Where the symbols take the states:
state | § %
w406 | w96 w237
w500 | w760 w920
w421 | w25 w741
w309 | w351 w682
w351 | w64 w953
w2 | w163 w826
w953 | w682 w351
w290 | w52 w793
w47 | w421 w100
w843 | w953 w64
w760 | w826 w163
w682 | w835 w309
w305 | w804 w643
w604 | w47 w493
w712 | w741 w25
w643 | w843 w305
w52 | w2 w484
w25 | w406 w712
w741 | w100 w421
w96 | w309 w835
w163 | w920 w760
w484 | w793 w52
w100 | w493 w47
w793 | w547 w290
w64 | w305 w843
w804 | w290 w547
w547 | w643 w804
w920 | w604 w500
w835 | w237 w96
w493 | w500 w604
w826 | w484 w2
w237 | w712 w406

In the rows, 1.61 means zero.

Here are some states, each with a row of numbers. One shown again gets a slightly different row.
w25: 1.27 1.84 1.76 2.19 0.69 0.92 1.38 1.25 2.61 1.33 1.52 0.84 0.66 1.68 1.97 1.41 2.17 1.39 1.10 1.78 1.65 1.66 1.38 0.78 1.71 1.57 2.36 2.01 1.28
w100: 1.95 2.02 1.47 1.44 0.71 1.03 1.89 1.23 2.83 1.19 1.24 1.36 0.91 2.07 1.88 1.47 2.11 1.75 1.15 1.12 1.89 1.86 1.26 0.85 1.08 1.66 2.78 1.49 1.33
w843: 2.02 0.76 1.86 1.68 1.13 1.18 1.29 1.94 2.21 1.66 2.60 0.85 1.16 1.67 1.58 1.13 1.06 1.54 2.52 2.52 1.66 2.48 1.89 2.11 1.81 1.80 1.57 1.28 1.40
w843: 2.06 0.75 1.85 1.63 1.16 1.26 1.28 1.92 2.40 1.66 2.63 0.81 1.33 1.81 1.51 1.02 0.93 1.49 2.37 2.42 1.71 2.56 1.86 2.20 2.00 1.80 1.61 1.10 1.48
w290: 1.84 0.99 2.08 1.71 1.08 1.57 1.33 2.26 1.80 1.85 2.61 0.64 1.20 1.77 2.08 1.21 1.49 1.65 2.39 2.53 2.02 2.44 1.71 2.08 1.90 1.93 1.95 1.72 2.05
w47: 2.40 2.36 0.95 1.13 1.25 1.62 1.61 0.98 2.28 1.48 1.52 2.03 1.10 2.40 0.90 1.01 1.60 1.60 1.84 0.81 1.20 1.65 0.90 0.92 1.34 1.71 2.14 1.13 0.83

From each start, follow one symbol. Which state do you reach?
Answer with the state's name.
start 2.26 1.16 1.37 0.98 1.68 1.29 1.75 1.57 1.81 1.60 1.77 0.77 1.18 1.83 1.93 1.59 1.44 2.64 2.75 2.36 2.41 2.55 1.79 2.22 1.33 1.87 1.90 1.41 1.88
§
w290
start 1.53 1.54 1.46 0.86 2.43 1.89 2.25 1.39 1.38 2.01 1.15 2.72 2.02 2.18 1.66 2.08 1.92 2.73 1.92 1.53 2.27 2.01 1.63 1.55 1.19 1.47 1.79 1.55 2.61
%
w843
start 1.51 1.59 1.49 0.90 2.33 1.87 2.40 1.27 1.30 2.02 1.20 2.73 1.93 2.13 1.67 1.98 1.88 2.55 1.88 1.58 2.06 2.10 1.63 1.54 1.27 1.41 1.65 1.53 2.67
%
w843
start 1.76 1.55 0.89 0.86 2.57 2.66 1.95 1.78 1.22 1.97 1.50 2.47 2.20 2.01 1.66 1.98 1.57 2.71 2.07 1.78 1.92 2.19 1.80 1.34 1.67 1.21 1.32 1.17 2.36
%
w290
start 1.55 1.47 1.48 0.83 2.29 2.03 2.24 1.49 1.38 2.10 1.14 2.83 2.01 2.11 1.65 2.09 1.89 2.69 1.81 1.39 2.15 2.08 1.49 1.61 1.13 1.45 1.66 1.57 2.69
%
w843
start 2.16 2.06 1.44 1.51 0.78 1.09 1.79 1.22 2.80 1.22 1.13 1.26 1.05 2.02 1.85 1.42 2.14 1.68 1.02 1.16 1.83 1.95 1.44 0.81 1.10 1.60 2.76 1.47 1.30
%
w47
start 1.48 1.50 1.41 0.92 2.34 1.97 2.34 1.38 1.39 2.12 1.11 2.69 1.85 2.12 1.71 1.99 1.96 2.69 1.91 1.43 2.12 2.06 1.51 1.56 1.18 1.29 1.62 1.60 2.80
%
w843
start 2.14 2.73 1.35 1.34 1.60 2.53 1.48 1.23 1.92 1.63 1.35 2.34 1.59 2.69 0.97 1.73 1.24 1.50 1.38 0.78 1.48 1.29 0.91 0.79 1.42 1.35 1.27 1.42 1.09
%
w25
start 1.72 1.55 0.93 0.85 2.38 2.60 2.11 1.65 1.25 2.01 1.44 2.52 2.12 2.07 1.85 1.96 1.64 2.60 2.14 1.67 2.01 2.18 1.75 1.30 1.65 1.26 1.37 1.17 2.30
%
w290
start 1.56 1.44 1.52 0.93 2.32 1.97 2.20 1.32 1.30 2.10 1.04 2.79 1.98 2.14 1.67 2.05 1.89 2.76 1.83 1.57 2.15 2.08 1.55 1.55 1.24 1.43 1.57 1.44 2.72
%
w843
start 1.93 1.60 0.86 0.90 2.44 2.50 1.98 1.68 1.24 1.98 1.39 2.44 2.14 1.98 1.94 1.91 1.63 2.62 2.15 1.78 1.89 2.18 1.78 1.27 1.75 1.36 1.37 1.30 2.35
%
w290
start 1.98 2.22 0.96 0.82 1.28 1.55 1.43 1.26 1.98 1.15 0.86 1.62 1.36 2.58 1.13 1.38 1.94 1.78 1.31 1.08 1.24 1.60 0.94 0.84 0.75 1.69 2.06 1.60 0.82
§
w100
start 2.02 2.22 0.94 0.92 1.30 1.73 1.43 1.17 2.04 0.97 0.76 1.45 1.36 2.50 1.00 1.39 2.03 1.81 1.36 1.08 1.26 1.65 0.90 0.80 0.80 1.62 2.00 1.43 0.92
§
w100
start 2.35 1.08 1.29 0.91 1.54 1.34 1.64 1.56 1.75 1.56 1.79 0.88 1.18 1.81 2.02 1.48 1.48 2.72 2.61 2.36 2.36 2.52 1.89 2.16 1.32 1.79 1.95 1.48 1.75
§
w290
start 1.94 2.19 0.85 0.79 1.21 1.71 1.48 1.25 1.97 1.21 0.76 1.67 1.38 2.47 1.10 1.28 2.06 1.67 1.31 0.99 1.21 1.59 1.04 0.68 0.70 1.66 2.13 1.33 0.83
§
w100
start 2.11 2.70 1.34 1.28 1.71 2.44 1.55 1.16 1.97 1.55 1.29 2.36 1.62 2.60 0.94 1.66 1.27 1.39 1.35 0.86 1.29 1.16 0.92 1.03 1.31 1.28 1.46 1.39 1.10
%
w25
start 1.72 1.58 0.94 0.95 2.37 2.64 2.03 1.86 1.26 2.15 1.39 2.39 2.20 2.01 1.77 1.98 1.64 2.73 2.11 1.70 1.84 2.12 1.80 1.31 1.63 1.24 1.50 1.30 2.44
%
w290
start 2.11 2.71 1.23 1.24 1.68 2.41 1.43 1.20 1.93 1.60 1.22 2.35 1.58 2.64 0.93 1.63 1.37 1.38 1.27 0.83 1.23 1.13 0.87 0.97 1.34 1.33 1.42 1.36 1.00
%
w25
start 2.25 1.14 1.37 0.84 1.62 1.33 1.74 1.51 1.81 1.56 1.86 0.79 1.31 1.76 2.03 1.55 1.55 2.57 2.76 2.39 2.31 2.44 1.92 2.23 1.38 1.81 1.83 1.35 1.93
§
w290
